Read these off the array that follows. Counting starts at 1.
1) The entry at row 1, column 2?
2) The entry just right of 52?
3) The bottom-right entry?
4) The entry directly below 67?
5) The entry at row 3, column 1?
6) The entry in the top-left corner?
7) The entry in the top-right corner?
8) The entry in row 3 and column 2?
array([[57,  0, 10,  1, 67, 33, 24, 17, 18],
       [ 8, 55, 18, 19,  5, 59,  5, 13,  7],
       [48, 64, 20, 41, 38, 26, 33, 46, 41],
       [50, 65, 17, 41, 43, 20, 27, 39, 41],
       [53, 11, 53, 55, 49, 15, 61, 17, 68],
       [82, 38, 35, 46, 37, 30, 52,  2, 61]])
1) 0
2) 2
3) 61
4) 5
5) 48
6) 57
7) 18
8) 64

Read these off the grid that follows.
1) Give the second largest entry.
2) Give the first entry in reading order.
3) Give the entry just right of the largest entry.
4) Give the entry just right of the smallest entry.
5) Give the fifth entry in reading order.
array([[-0.054, -0.251, -0.029, -0.195, -0.184, -0.161, -0.069, -0.061,
        -0.038, -0.042, -0.020, -0.061, -0.097,  0.046,  0.031],
       [-0.008,  0.208, -0.051,  0.216,  0.178,  0.119,  0.006, -0.004,
        -0.017,  0.017, -0.036,  0.010,  0.034, -0.131, -0.087],
       [-0.159, -0.026,  0.033,  0.048,  0.068, -0.055, -0.133, -0.136,
        -0.169,  0.024, -0.164, -0.066, -0.014, -0.091, -0.088],
       [ 0.003, -0.121, -0.103, -0.106, -0.122, -0.120,  0.003,  0.007,
         0.000, -0.066,  0.017,  0.013, -0.102,  0.011,  0.050],
       [ 0.047,  0.019,  0.007, -0.032, -0.023,  0.110,  0.016,  0.031,
         0.048,  0.057,  0.063, -0.051,  0.108, -0.002, -0.060],
       [ 0.033,  0.042, -0.081, -0.035, -0.039, -0.046,  0.039,  0.043,
         0.027, -0.163,  0.011,  0.053, -0.153, -0.039,  0.001],
       [-0.055, -0.056,  0.066,  0.003,  0.013,  0.015, -0.070, -0.069,
        -0.065,  0.078, -0.052, -0.087,  0.096,  0.006, -0.052],
       [ 0.085,  0.039, -0.087, -0.002, -0.015, -0.042,  0.092,  0.075,
         0.086, -0.100,  0.069,  0.081, -0.090,  0.013,  0.066],
       [-0.048, -0.010,  0.003,  0.053,  0.046,  0.025, -0.055, -0.046,
        -0.048,  0.107, -0.045, -0.055,  0.131, -0.025, -0.038]])
1) 0.208
2) -0.054
3) 0.178
4) -0.029
5) -0.184

Questions about the matrix below. Counting starts at 1.
1) Give the entry just left of -31.582.
2) Give the bottom-left entry.
3) Give the entry in row 3 and column 1.
4) Give the entry just left of -45.780.
5) Give the top entry of the column that holds the largest entry.
6) Give the top-right entry.
7) Give the entry in row 2 and column 1.
8) Give the bottom entry of the column that holds the largest entry.
50.097,-5.763,101.622,145.634,-114.620,-46.930,37.980,19.234,-48.185,-135.251
-7.056,-54.551,-90.058,-7.697,-78.052,51.309,-49.764,-0.991,-99.605,-31.234
131.057,-59.058,-30.313,-44.243,35.727,-93.546,20.178,-50.765,-31.582,-41.295
71.350,-59.259,145.522,231.691,-68.603,-70.915,120.924,28.199,-11.310,-203.066
-118.012,-2.999,-45.780,6.367,-84.478,89.347,-18.999,16.525,-36.150,-98.243
-115.956,-46.209,31.826,-72.255,-70.623,36.625,-65.709,162.540,39.527,-43.277
-21.990,-53.950,-95.540,-0.857,-88.138,82.295,-49.682,4.744,-103.773,-59.445
1) -50.765
2) -21.990
3) 131.057
4) -2.999
5) 145.634
6) -135.251
7) -7.056
8) -0.857

B =
[[24 55 43 49 32 30 28 36  0]
 [27  0 38 65 69 40 20 47  0]
 [33 54 79 39 42 25 27 57 66]]
Report the fifth entry, reading row by row.
A: 32
Report the top-left entry.
A: 24
The second largest entry: 69
The entry directly below 69 is 42
Report the bottom-left entry.
A: 33
The fourth entry from the end, reading row by row: 25
Report the top entry of the column that holds the largest entry.
A: 43
The third entry on the diagonal from the top-right corner is 27
The last entry, reading row by row is 66
Report the entry just right of 28.
A: 36

grid =
-58  -84   -6  -19    3   31    3  -64
 30   20  -22    8  -12   32  -19   23
 35   57   -9   24  -19  -11   -4   43
-70  -71   41  -61   42  -30   18  -83
 14    9  -25   52  -37   -2  -14   27
-17  -21   21  -46   37    5   17  -27
 -3    0   -8   35  -20   11   15   17
-25  -21   17  -44   24   17   15  -34
Counting starts at 1.
The entry in the bottom-right corner?
Answer: -34
The entry in row 3 and column 1: 35
The largest entry?
Answer: 57
The entry in row 1 and column 3?
Answer: -6
The minimum?
Answer: -84
The entry directly above -11?
Answer: 32
The entry in row 2 and column 1?
Answer: 30
The top-left entry -> -58
The entry directly above -4 is -19
The entry just left of 43?
Answer: -4
The bottom entry of the column that holds the smallest entry: -21
The entry directly below 42: -37
The entry directly below the smallest entry -> 20
The entry just left of 8?
Answer: -22
The entry in the top-right corner?
Answer: -64
The bottom-left entry?
Answer: -25
The entry directly below -4 is 18
The entry just left of 41 is -71
The entry directly below 21: -8
The entry directly above 32 -> 31
The entry directly below -11?
Answer: -30

Read these off the table that follows.
1) Which number is the largest entry?
2) Which number is the top-right entry?
3) Which number is the entry directly below the smallest entry?
4) Which number is the top-left entry?
5) Which number is the first entry in the row that holds the largest entry?
6) Which number is the entry directly above the largest entry?
7) Which number is the third smallest entry?
8) Which number is the entry directly above 27?
-40   21  -29  -80    9   90
-30   26  -18  -75   17   59
-28   12   -5  -13   22    3
-36  -15  -40    2   27  -32
-26   12   -2  -40    4   58
 31   17  -31  -49   -1    4
 -4    2   -2   -8    1    8
  6   11    8  -12   -2   -4
 11  -69   15   96  -27  -11
1) 96
2) 90
3) -75
4) -40
5) 11
6) -12
7) -69
8) 22

[[ 64  36  -2 -16]
 [ 25 -25  77  37]]
Counting starts at 1.
What is the entry in the bottom-right corner?
Answer: 37
The entry at row 1, column 2 -> 36
What is the bottom entry of the column that holds the smallest entry?
Answer: -25
What is the top-left entry?
Answer: 64

arr = [ 69   8 -61  -1 -10 -23 -23  72  12 -36  20  17 -68]
The second entry from the end: 17
The 2nd entry from the left -> 8
The 5th entry is -10
Report the entry just left of 20.
Answer: -36
Report the first entry from the right.
Answer: -68
